cols: A H V Y
Nidu: [57, 140, 185, 239]
zov: [93, 195, 106, 84]
Sep: [103, 150, 137, 183]
len: [57, 140, 185, 239]
4
len: [103, 150, 137, 183]
4
col: [239, 84]
Y
col: [140, 195]
H

cols: L Z S R M F B C X K
gegak: [60, 60, 116, 120, 169, 182, 65, 116, 195, 97]
riba: [124, 88, 127, 168, 155, 130, 119, 95, 216, 101]
Sep: [150, 188, 178, 59, 111, 28, 124, 221, 180, 237]
bova: [175, 107, 80, 208, 122, 146, 130, 139, 207, 53]
Nidu: [60, 60, 116, 120, 169, 182, 65, 116, 76, 90]
kazem: [132, 119, 108, 150, 192, 61, 137, 96, 132, 91]
sizal: [177, 198, 139, 99, 73, 111, 161, 154, 133, 172]
mis: [60, 88, 116, 120, 169, 182, 65, 116, 76, 90]
col: [124, 150, 175, 60, 132, 177]
L
len: [60, 88, 116, 120]
4
len: [60, 60, 116, 120]
4

cols: N P E U
Fem: [89, 18, 90, 71]
kuz: [17, 84, 17, 17]
riba: [217, 68, 123, 170]
zov: [51, 85, 51, 85]
dodi: [64, 193, 18, 107]
Sep: [79, 158, 139, 131]
mis: [169, 231, 95, 112]
col: [89, 17, 217, 51, 64, 79]
N
howmany kuz: [17]
3
col: [193, 158]
P
howmany riba: [170]
1
howmany zov: [85]
2

cols: W D J Q
kazem: [178, 178, 37, 144]
sizal: [155, 156, 163, 155]
zov: [155, 125, 163, 164]
howmany sizal: [155]
2
howmany kazem: [178]
2

cols: Kot Bepi moded fop dobit gikop talu Fogu Rupul
bova: [21, 231, 190, 56, 161, 177, 40, 102, 104]
Sep: [121, 144, 103, 103, 103, 103, 103, 137, 103]
kuz: [143, 101, 137, 103, 141, 151, 133, 158, 141]
riba: [102, 184, 67, 136, 136, 94, 36, 136, 68]
howmany Sep: [103]
6
len: [102, 184, 67, 136, 136, 94, 36, 136, 68]
9
howmany riba: [184]
1
howmany riba: [136]
3
howmany riba: [67]
1
howmany kuz: [141]
2
len: [21, 231, 190, 56, 161, 177, 40, 102, 104]
9

cols: visim Sof vuzu Ked
riba: [85, 119, 126, 234]
mis: [144, 91, 135, 179]
Nidu: [144, 93, 130, 149]
Fem: [117, 147, 167, 108]
dodi: [121, 132, 125, 132]
kuz: [108, 168, 108, 109]
col: [234, 179]
Ked
howmany kuz: [108]
2
howmany dodi: [132]
2

cols: fen kogas dod feger Makaz
dodi: [164, 149, 178, 161, 38]
riba: [71, 80, 73, 175, 174]
sizal: [123, 105, 146, 234, 42]
Fem: [85, 76, 101, 239, 99]
zov: [184, 178, 180, 67, 91]
Sep: [169, 179, 149, 13, 168]
bova: [96, 115, 81, 81, 221]
mis: [139, 157, 117, 17, 209]
kuz: [30, 145, 103, 30, 218]
kazem: [174, 182, 161, 24, 145]
Nidu: [86, 102, 74, 109, 213]
len: [30, 145, 103]
3
howmany kuz: [30]
2

cols: rusiz gasis Bedul pigi Num Sigo zab nokor vufun sig
Nidu: [138, 123, 76, 200, 145, 61, 104, 154, 114, 207]
bova: [117, 124, 123, 117, 130, 121, 96, 133, 111, 114]
gegak: [138, 123, 76, 200, 206, 61, 104, 37, 114, 207]
len: [117, 124, 123, 117, 130, 121, 96, 133, 111, 114]
10
howmany gegak: [207]
1
howmany gegak: [104]
1

cols: fik mut vazu vep Detan gat parap Soke
riba: [220, 41, 128, 163, 143, 193, 196, 219]
gegak: [222, 170, 151, 53, 158, 23, 61, 207]
mis: [65, 178, 15, 199, 109, 223, 17, 40]
dodi: [238, 197, 86, 26, 225, 48, 165, 32]
kuz: [119, 103, 155, 222, 66, 157, 181, 183]
bova: [238, 197, 86, 26, 225, 48, 165, 81]
len: [238, 197, 86, 26, 225, 48, 165, 32]
8
len: [222, 170, 151, 53, 158, 23]
6
len: [65, 178, 15, 199, 109, 223, 17, 40]
8

cols: rek Salud Geb dor kufe laz deda lifas
dodi: [139, 142, 145, 125, 160, 187, 58, 195]
Sep: [114, 152, 104, 67, 103, 30, 161, 58]
mis: [114, 120, 125, 167, 74, 145, 64, 137]
riba: [95, 118, 104, 172, 73, 117, 122, 69]
sizal: [163, 162, 142, 60, 189, 74, 155, 158]
zov: [163, 162, 142, 60, 174, 155, 117, 164]
Fem: [114, 152, 104, 118, 103, 30, 161, 58]
col: [142, 152, 120, 118, 162, 162]
Salud
col: [155, 30]
laz
len: [139, 142, 145, 125]
4
len: [95, 118, 104]
3
col: [58, 161, 64]
deda
col: [189, 174]
kufe

cols: Vopur suk gibek kebi Luzaf Didom dager sim
sizal: [151, 216, 110, 40, 109, 124, 154, 124]
gegak: [157, 126, 17, 99, 134, 113, 156, 114]
kazem: [141, 165, 102, 119, 135, 141, 139, 161]
Fem: [200, 87, 189, 88, 108, 123, 184, 77]
riba: [35, 236, 213, 191, 129, 138, 191, 131]
Nidu: [179, 167, 148, 93, 105, 173, 119, 85]
bova: [141, 165, 102, 119, 135, 141, 139, 139]
kuz: [218, 110, 194, 102, 156, 139, 128, 120]
zov: [156, 162, 137, 128, 103, 124, 144, 133]
len: [200, 87, 189, 88]
4
howmany gegak: [113]
1

